Below are the code and all the weights of a small trained network. Each question names an input and a class and asks about switching units off, where a switched-off unit gives its printed mean instead of its output.

import numpy as np


def w(rows, s, z=0):
    codes = np.array(rows[::2]) - 128.0
    scale = np.full(codes.shape[1], s)
    scale[-1] = z or s
    return codes * scale


def f(y):
    return y / 2 * (1 + np.tanh(0.7978845608 * (y + 0.044715 * y**3)))


def log_softmax(a):
    a = a - a.max(-1, keepdims=True)
    return a - np.log(np.exp(a).sum(-1, keepdims=True))


def net(x, mask):
    res = np.array(x, float).reshape(1, 7) / 4 @ E
    y = f(res @ A[0][:, :-1].T + A[0][:, -1])
    res = res + np.where(mask, y, B[0][:, -1]) @ B[0][:, :-1]
    return log_softmax(res[-1] @ U[:, :-1].T + U[:, -1])


A, B = {}, {}
E = w([
[156,74,142,145,110,152,132,115,182,73],'x0',
[128,128,129,127,129,126,129,128,128,129],'x1',
[174,114,134,137,207,93,191,136,167,155],'x2',
[55,95,95,131,125,82,105,123,184,154],'x3',
[190,111,134,179,159,85,41,114,79,92],'x4',
[101,178,147,199,125,109,169,125,146,65],'x5',
[101,97,93,164,127,152,137,250,124,110],'x6',
],0.012)
A[0] = w([
[143,107,80,105,136,211,72,121,137,149,123],'neuron 0',
[109,230,73,153,164,87,117,151,60,194,253],'neuron 1',
[69,113,69,185,120,62,58,112,223,162,109],'neuron 2',
[111,138,130,98,87,187,208,113,158,141,115],'neuron 3',
[146,129,150,201,229,96,193,137,156,178,196],'neuron 4',
[176,139,197,190,135,211,159,137,56,108,92],'neuron 5',
[155,115,131,124,97,86,137,79,111,129,63],'neuron 6',
[201,180,130,110,129,207,138,136,110,132,70],'neuron 7',
[141,113,94,126,142,69,97,115,77,86,107],'neuron 8',
[124,177,160,74,105,95,113,1,146,166,65],'neuron 9',
[146,119,174,113,139,134,141,49,154,139,112],'neuron 10',
[167,36,109,169,128,198,127,89,192,46,207],'neuron 11',
[125,83,107,151,123,163,113,195,110,165,88],'neuron 12',
[208,90,87,59,148,131,102,146,170,171,127],'neuron 13',
[54,149,106,159,57,187,69,90,86,84,104],'neuron 14',
[171,123,136,187,197,125,31,133,137,86,89],'neuron 15',
[112,192,153,176,121,92,130,132,171,73,93],'neuron 16',
[136,87,121,154,147,138,152,214,140,99,123],'neuron 17',
[155,122,124,58,43,120,118,170,62,132,111],'neuron 18',
[97,146,157,186,142,121,166,123,115,89,83],'neuron 19',
[99,189,97,185,129,122,171,103,126,91,113],'neuron 20',
],0.0098,0.0057)
B[0] = w([
[124,115,122,132,164,153,103,76,116,143,179],'neuron 0',
[135,155,152,157,2,208,105,85,173,97,238],'neuron 1',
[157,91,207,151,100,80,177,161,151,223,220],'neuron 2',
[147,178,98,36,129,84,125,194,191,91,213],'neuron 3',
[160,177,59,135,128,94,120,78,96,117,233],'neuron 4',
[161,113,172,159,128,74,122,175,160,217,205],'neuron 5',
[116,119,138,117,136,114,147,161,96,69,149],'neuron 6',
[147,83,211,135,157,65,100,154,146,208,181],'neuron 7',
[76,169,100,56,125,143,102,245,192,112,171],'neuron 8',
[112,78,147,157,142,155,168,198,82,80,242],'neuron 9',
[94,124,128,189,115,158,170,183,29,90,191],'neuron 10',
[125,202,135,159,45,186,121,88,173,140,255],'neuron 11',
[63,76,124,154,141,145,168,155,52,97,174],'neuron 12',
[133,107,100,139,178,185,68,73,141,139,211],'neuron 13',
[188,168,23,174,202,56,157,98,97,153,220],'neuron 14',
[118,142,93,52,128,103,125,204,199,69,214],'neuron 15',
[106,10,119,63,174,205,78,49,119,128,184],'neuron 16',
[122,111,135,187,153,146,154,151,81,82,201],'neuron 17',
[125,138,117,143,170,134,142,113,154,152,185],'neuron 18',
[57,50,131,118,200,173,99,83,126,173,167],'neuron 19',
[99,13,100,97,164,139,55,132,173,144,183],'neuron 20',
],0.0084,0.011)
U = w([
[106,48,97,81,178,195,65,75,128,152,97],'0',
[98,102,125,200,131,153,185,186,63,56,77],'1',
[113,177,82,20,125,98,126,197,191,92,87],'2',
[149,98,199,174,112,45,143,141,166,221,90],'3',
[126,184,124,189,43,195,109,78,172,109,128],'4',
[177,172,11,179,177,61,164,55,116,122,114],'5',
[139,127,98,146,102,145,131,113,140,123,254],'6',
],0.012,0.014)

Each question gives the input, the list of numbers given to net, and the class t.
The units are the neurons (one row each of A and B). Each row of codes is followed by its name. A weight is (code - 128) times the scale printed after its matrix; where a second scale follows, it is the last column's (A, B and U).
mask holds one flag per neuron, in row order. A switched-off neuron (its flag False) gives its mean, the last column of its row in B, instead of its output. The means were averaged over made-up inputs and are rounded, as every weight is.
A unit's drop is (log p(t) with every unit on - log p(t) with that unit switched off) / (log p(t) with every unit on - log p(t) with every unit switched off).
The circuit of an input: a set's keep is (log p(t) with only the set's units on - log p(t) with every unit switched off) / (log p(t) with every unit on - log p(t) with every unit switched off). Starting from the 12 units with the biggest drops (on a tie, the unit counted first), units are removed one at a time, each time the one whose removal leaves the highest keep (on an exact tie, the one counted first), for as long as the keep stays at least 0.8.
circuit, biggest first: the units of the circuit, biggest drop first
unit that matters most: the unit with the biggest drop
top k neurons: the k neurons with the biggest drops, biggest first
drop of u: that unit's drop, to one decimal
input [3,0,2,-7,5,1,2], class 3: circuit, biggest first => neuron 5
input [6,1,-7,-8,-7,-4,-3], class 3: circuit, biggest first => neuron 7; neuron 5
input [8,7,0,8,0,-7,-8], class 1: circuit, biggest first => neuron 9; neuron 10
input [8,0,-5,-8,-6,0,-1], class 3: top 4 neurons => neuron 7; neuron 5; neuron 1; neuron 15
input [-6,-3,-8,-7,3,3,-3], class 5: top 4 neurons => neuron 14; neuron 2; neuron 11; neuron 18
input [2,8,-8,-7,-7,2,-6], class 5: top 2 neurons => neuron 14; neuron 15
input [3,7,3,3,-7,6,-2], class 2: top 3 neurons => neuron 3; neuron 13; neuron 0
input [4,3,-2,-5,-6,8,2], class 0: top 3 neurons => neuron 16; neuron 19; neuron 20
input [0,-6,-1,-6,2,6,1], class 0: circuit, biggest first => neuron 16; neuron 19
input [5,2,4,-5,-7,-3,1], class 2: top 2 neurons => neuron 3; neuron 1
input [2,0,-4,-6,-4,-1,-3], class 3: circuit, biggest first => neuron 7; neuron 5
input [1,7,1,-3,7,4,6], class 2: top 4 neurons => neuron 15; neuron 8; neuron 9; neuron 10
input [-5,5,-5,-4,8,-7,-5], class 2: top 2 neurons => neuron 8; neuron 15
input [7,4,-1,-1,4,-3,2], class 4: top neuron => neuron 11
input [4,4,-6,5,-1,-3,-2], class 5: top 2 neurons => neuron 14; neuron 1
input [-4,5,2,-2,-1,5,-2], class 0: top 2 neurons => neuron 11; neuron 20
input [5,-5,-7,6,7,-4,-2], class 2: drop of neuron 4 => 0.1
input [6,-3,-8,-1,-1,2,-7], class 5: drop of neuron 14 => 1.3
input [5,-6,7,0,0,7,5], class 0: drop of neuron 8 => 0.0
input [3,5,-5,1,-8,2,-4], class 2: unit that matters most => neuron 3
